Below are the code and all the weights of a small trained network. Each question names an input and a class and asks about switching units off, where a switched-off unit gives its printed mean instead of its output.

import numpy as np


def w(rows, s, z=0):
    codes = np.array(rows[::2]) - 128.0
    scale = np.full(codes.shape[1], s)
    scale[-1] = z or s
    return codes * scale


def f(y):
    return np.maximum(y, 0)


def log_softmax(a):
    a = a - a.max(-1, keepdims=True)
    return a - np.log(np.exp(a).sum(-1, keepdims=True))


def net(x, mask):
    res = np.array(x, float).reshape(1, 5) / 4 @ E
    y = f(res @ A[0][:, :-1].T + A[0][:, -1])
    res = res + np.where(mask, y, B[0][:, -1]) @ B[0][:, :-1]
    return log_softmax(res[-1] @ U[:, :-1].T + U[:, -1])


A, B = {}, {}
E = w([
[105,151,213],'x0',
[243,103,142],'x1',
[127,129,128],'x2',
[129,128,128],'x3',
[122,2,149],'x4',
],0.016)
A[0] = w([
[126,175,197,179],'n1',
[112,41,164,221],'n2',
[226,163,61,123],'n3',
[163,81,157,80],'n4',
[89,151,176,131],'n5',
[50,66,164,175],'n6',
[170,61,118,129],'n7',
[239,159,154,137],'n8',
[83,135,81,161],'n9',
[180,136,221,108],'n10',
[171,157,120,67],'n11',
[62,139,160,127],'n12',
[148,68,111,110],'n13',
[110,198,104,217],'n14',
[38,81,67,185],'n15',
[171,32,100,141],'n16',
[139,68,152,139],'n17',
[117,177,156,125],'n18',
[138,147,167,154],'n19',
[219,55,111,102],'n20',
[101,155,65,66],'n21',
[94,133,149,135],'n22',
[97,141,173,137],'n23',
[164,169,131,192],'n24',
[198,123,95,109],'n25',
[85,122,69,154],'n26',
[94,123,134,138],'n27',
[197,165,163,142],'n28',
[195,29,198,104],'n29',
[99,123,79,160],'n30',
[116,180,111,190],'n31',
[152,162,131,107],'n32',
[70,154,90,158],'n33',
[83,135,155,129],'n34',
[91,75,68,168],'n35',
[116,248,102,254],'n36',
],0.016,0.0049)
B[0] = w([
[184,145,65,175],'n1',
[98,95,215,198],'n2',
[133,64,104,212],'n3',
[112,147,148,167],'n4',
[100,90,41,164],'n5',
[172,92,139,189],'n6',
[108,149,132,187],'n7',
[190,98,63,203],'n8',
[133,189,198,176],'n9',
[180,224,195,171],'n10',
[127,35,144,157],'n11',
[63,66,85,174],'n12',
[52,138,155,174],'n13',
[103,199,112,206],'n14',
[198,86,221,206],'n15',
[93,166,149,209],'n16',
[59,146,201,174],'n17',
[102,172,123,168],'n18',
[149,217,107,151],'n19',
[44,183,105,211],'n20',
[112,143,150,171],'n21',
[141,54,6,153],'n22',
[102,118,31,157],'n23',
[227,143,78,172],'n24',
[58,57,9,181],'n25',
[192,161,254,176],'n26',
[130,59,86,151],'n27',
[253,102,95,179],'n28',
[78,179,163,215],'n29',
[207,163,241,167],'n30',
[102,191,138,185],'n31',
[134,76,56,154],'n32',
[131,160,134,188],'n33',
[96,46,54,160],'n34',
[134,98,192,185],'n35',
[120,232,94,251],'n36',
],0.0063,0.023)
U = w([
[136,230,227,253],'0',
[69,180,106,26],'1',
[182,107,88,234],'2',
[218,148,137,24],'3',
[164,69,248,125],'4',
[83,6,176,123],'5',
[29,122,152,46],'6',
],0.012,0.0025)

Each question gives the input, the list of numbers given to net, and the class t.
The units are the neurons (one row each of A and B). Each row of codes is followed by its name. A weight is (code - 128) times the scale printed after its matrix; where a second scale follows, it is the last column's (A, B and U).
mask holds one flag per neuron, in row order. A switched-off neuron (its flag False) gives its mean, the last column of its row in B, instead of its output. The means were averaged over made-up inputs and are rounded, as every weight is.
A unit's drop is (log p(t) with every unit on - log p(t) with that unit switched off) / (log p(t) with every unit on - log p(t) with every unit switched off).
The circuit of an input: a set's keep is (log p(t) with only the set's units on - log p(t) with every unit switched off) / (log p(t) with every unit on - log p(t) with every unit switched off). Starting from the 12 units with the biggest drops (on a tie, the unit counted first), units are removed one at a time, each time the one whose removal leaves the highest keep (on an exact tie, the one counted first), for as long as the keep stays at least 0.8.
units of the circuit, in order: the units of the circuit, biggest drop first
most important unit: the unit with the biggest drop
top k neurons: the k neurons with the biggest drops, biggest first
drop when u is switched off: that unit's drop, to one decimal
input [-2,1,4,7,0], class 2: units of the circuit, in order -> (n29 n36)
input [-4,0,-1,-4,7], class 4: units of the circuit, in order -> (n15 n35)
input [2,0,6,4,-2], class 1: units of the circuit, in order -> (n15 n26)
input [-7,1,2,-2,7], class 6: units of the circuit, in order -> (n16 n13)
input [0,8,-3,5,8], class 6: units of the circuit, in order -> (n20)
input [1,-1,-8,4,-1], class 1: units of the circuit, in order -> (n15 n26)
input [6,4,-6,-4,0], class 3: units of the circuit, in order -> (n28 n8 n1)
input [-1,-8,6,2,8], class 4: top 2 neurons -> (n15 n26)
input [-7,2,-1,1,-6], class 2: top 2 neurons -> (n25 n3)
input [1,-6,4,-4,-3], class 1: top 3 neurons -> (n12 n5 n34)
input [-8,4,5,8,2], class 6: top 2 neurons -> (n20 n16)
input [-7,-8,0,-6,1], class 4: drop when n15 is switched off -> 0.3
input [0,3,-7,-6,6], class 6: drop when n30 is switched off -> 0.2
input [-6,4,2,-2,6], class 6: drop when n20 is switched off -> 0.1
input [3,6,8,-5,-5], class 3: most important unit -> n10
